Below are the code and all the weights of a small trained network. Each question names an input and a class and asks about switching units off, where a switched-off unit gives its printed mean instead of its output.

import numpy as np


def w(rows, s, z=0):
    codes = np.array(rows[::2]) - 128.0
    scale = np.full(codes.shape[1], s)
    scale[-1] = z or s
    return codes * scale


def norm(h):
    return h / np.sqrt((h * h).mean(-1, keepdims=True) + 1e-5)


def f(y):
    return y / 2 * (1 + np.tanh(0.7978845608 * (y + 0.044715 * y**3)))


def log_softmax(a):
    a = a - a.max(-1, keepdims=True)
    return a - np.log(np.exp(a).sum(-1, keepdims=True))


def net(x, mask):
    res = np.array(x, float).reshape(1, 2) / 4 @ E
    u = 0
    for l in range(3):
        y = f(norm(res) @ A[l][:, :-1].T + A[l][:, -1])
        res = res + np.where(mask[u : u + 7], y, B[l][:, -1]) @ B[l][:, :-1]
        u += 7
    return log_softmax(norm(res)[-1] @ U[:, :-1].T + U[:, -1])


A, B = {}, {}
E = w([
[245,198,186,82,122,159],'x0',
[201,96,113,159,118,85],'x1',
],0.011)
A[0] = w([
[154,90,214,166,176,182,87],'0.n0',
[201,177,2,189,55,98,166],'0.n1',
[196,117,124,187,69,76,42],'0.n2',
[159,136,173,75,142,104,252],'0.n3',
[58,140,175,19,104,139,166],'0.n4',
[90,69,62,234,144,142,220],'0.n5',
[71,182,179,31,149,28,28],'0.n6',
],0.0076,0.0024)
B[0] = w([
[20,33,74,203,127,139,137],'0.n0',
[97,144,157,98,126,159,209],'0.n1',
[84,146,109,254,94,121,189],'0.n2',
[84,146,134,119,174,101,198],'0.n3',
[139,129,157,191,166,162,188],'0.n4',
[141,134,146,124,164,131,254],'0.n5',
[143,64,184,78,128,67,133],'0.n6',
],0.0088,0.0061)
A[1] = w([
[255,19,131,209,102,51,91],'1.n0',
[243,197,191,15,55,71,141],'1.n1',
[82,136,158,39,193,192,70],'1.n2',
[75,60,49,189,52,150,40],'1.n3',
[162,52,92,86,235,140,243],'1.n4',
[222,111,61,164,63,47,206],'1.n5',
[162,168,156,193,188,117,246],'1.n6',
],0.007,0.0013)
B[1] = w([
[87,155,254,131,79,153,206],'1.n0',
[169,120,79,144,237,116,236],'1.n1',
[115,177,171,168,84,105,209],'1.n2',
[139,138,131,61,197,143,189],'1.n3',
[228,152,87,172,120,120,166],'1.n4',
[35,104,204,157,174,175,183],'1.n5',
[99,154,67,130,112,33,254],'1.n6',
],0.0089,0.0053)
A[2] = w([
[137,156,167,47,194,175,134],'2.n0',
[74,2,28,120,149,72,139],'2.n1',
[120,149,112,148,114,55,6],'2.n2',
[150,182,34,194,110,129,145],'2.n3',
[119,194,68,137,83,86,75],'2.n4',
[170,132,141,249,100,208,162],'2.n5',
[178,144,138,124,161,88,82],'2.n6',
],0.0097,0.0018)
B[2] = w([
[43,129,142,159,155,74,206],'2.n0',
[185,178,133,101,143,79,254],'2.n1',
[107,127,10,143,83,182,194],'2.n2',
[162,191,127,80,100,87,237],'2.n3',
[117,80,96,136,66,193,189],'2.n4',
[74,146,120,138,132,119,207],'2.n5',
[111,59,90,78,119,121,221],'2.n6',
],0.011,0.0035)
U = w([
[21,157,213,206,143,103,252],'0',
[166,169,80,52,254,26,242],'1',
[123,173,33,119,60,126,167],'2',
[119,32,184,125,58,236,4],'3',
[186,60,146,77,79,180,4],'4',
[177,73,160,67,80,150,4],'5',
[230,12,138,71,114,176,4],'6',
],0.0086,0.0031)

Each question gives the input, the list of numbers given to net, and the class t.
The units are the neurons (one row each of A and B). Each row of codes is followed by its name. A weight is (code - 128) times the scale printed after its matrix; where a second scale follows, it is the last column's (A, B and U).
mask holds one flag per neuron, layer by layer. A switched-off neuron (its flag False) gives its mean, the last column of its row in B, instead of its output. The means were averaged over made-up inputs and are rounded, as every weight is.
A unit's drop is (log p(t) with every unit on - log p(t) with that unit switched off) / (log p(t) with every unit on - log p(t) with every unit switched off).
most important unit: the unit with the biggest drop
k most important neurons: the k neurons with the biggest drops, biggest first
top k neurons in layer l: the k neurons of layer l with the biggest drops, biggest first
drop of u: that unit's drop, to one decimal
input [3,4], class 0: most important unit => 0.n2
input [-4,0], class 1: top 2 neurons in layer 0 => 0.n1; 0.n3
input [-4,-2], class 1: top 2 neurons in layer 1 => 1.n0; 1.n6
input [-3,2], class 2: 3 most important neurons => 0.n5; 0.n0; 1.n1
input [3,0], class 2: 3 most important neurons => 0.n0; 0.n3; 2.n4
input [3,3], class 2: 4 most important neurons => 0.n3; 0.n2; 0.n1; 1.n6
input [3,-3], class 2: 2 most important neurons => 0.n1; 1.n0
input [-7,-5], class 1: 4 most important neurons => 2.n1; 1.n0; 0.n1; 1.n5
input [3,-1], class 2: 2 most important neurons => 0.n0; 0.n3
input [2,-2], class 2: 2 most important neurons => 0.n1; 1.n0
input [-7,-4], class 1: 2 most important neurons => 2.n1; 1.n0
input [-3,3], class 2: top 2 neurons in layer 1 => 1.n1; 1.n4
input [0,2], class 2: top 2 neurons in layer 1 => 1.n0; 1.n5
input [-7,4], class 1: most important unit => 2.n1
input [3,-2], class 2: top 2 neurons in layer 1 => 1.n2; 1.n0
input [-1,2], class 2: top 2 neurons in layer 2 => 2.n4; 2.n2
input [-8,-3], class 1: drop of 2.n1 => 0.2
input [-6,-3], class 1: drop of 1.n0 => 0.1
input [2,6], class 0: drop of 1.n2 => 0.0
input [-3,7], class 0: most important neuron => 1.n0
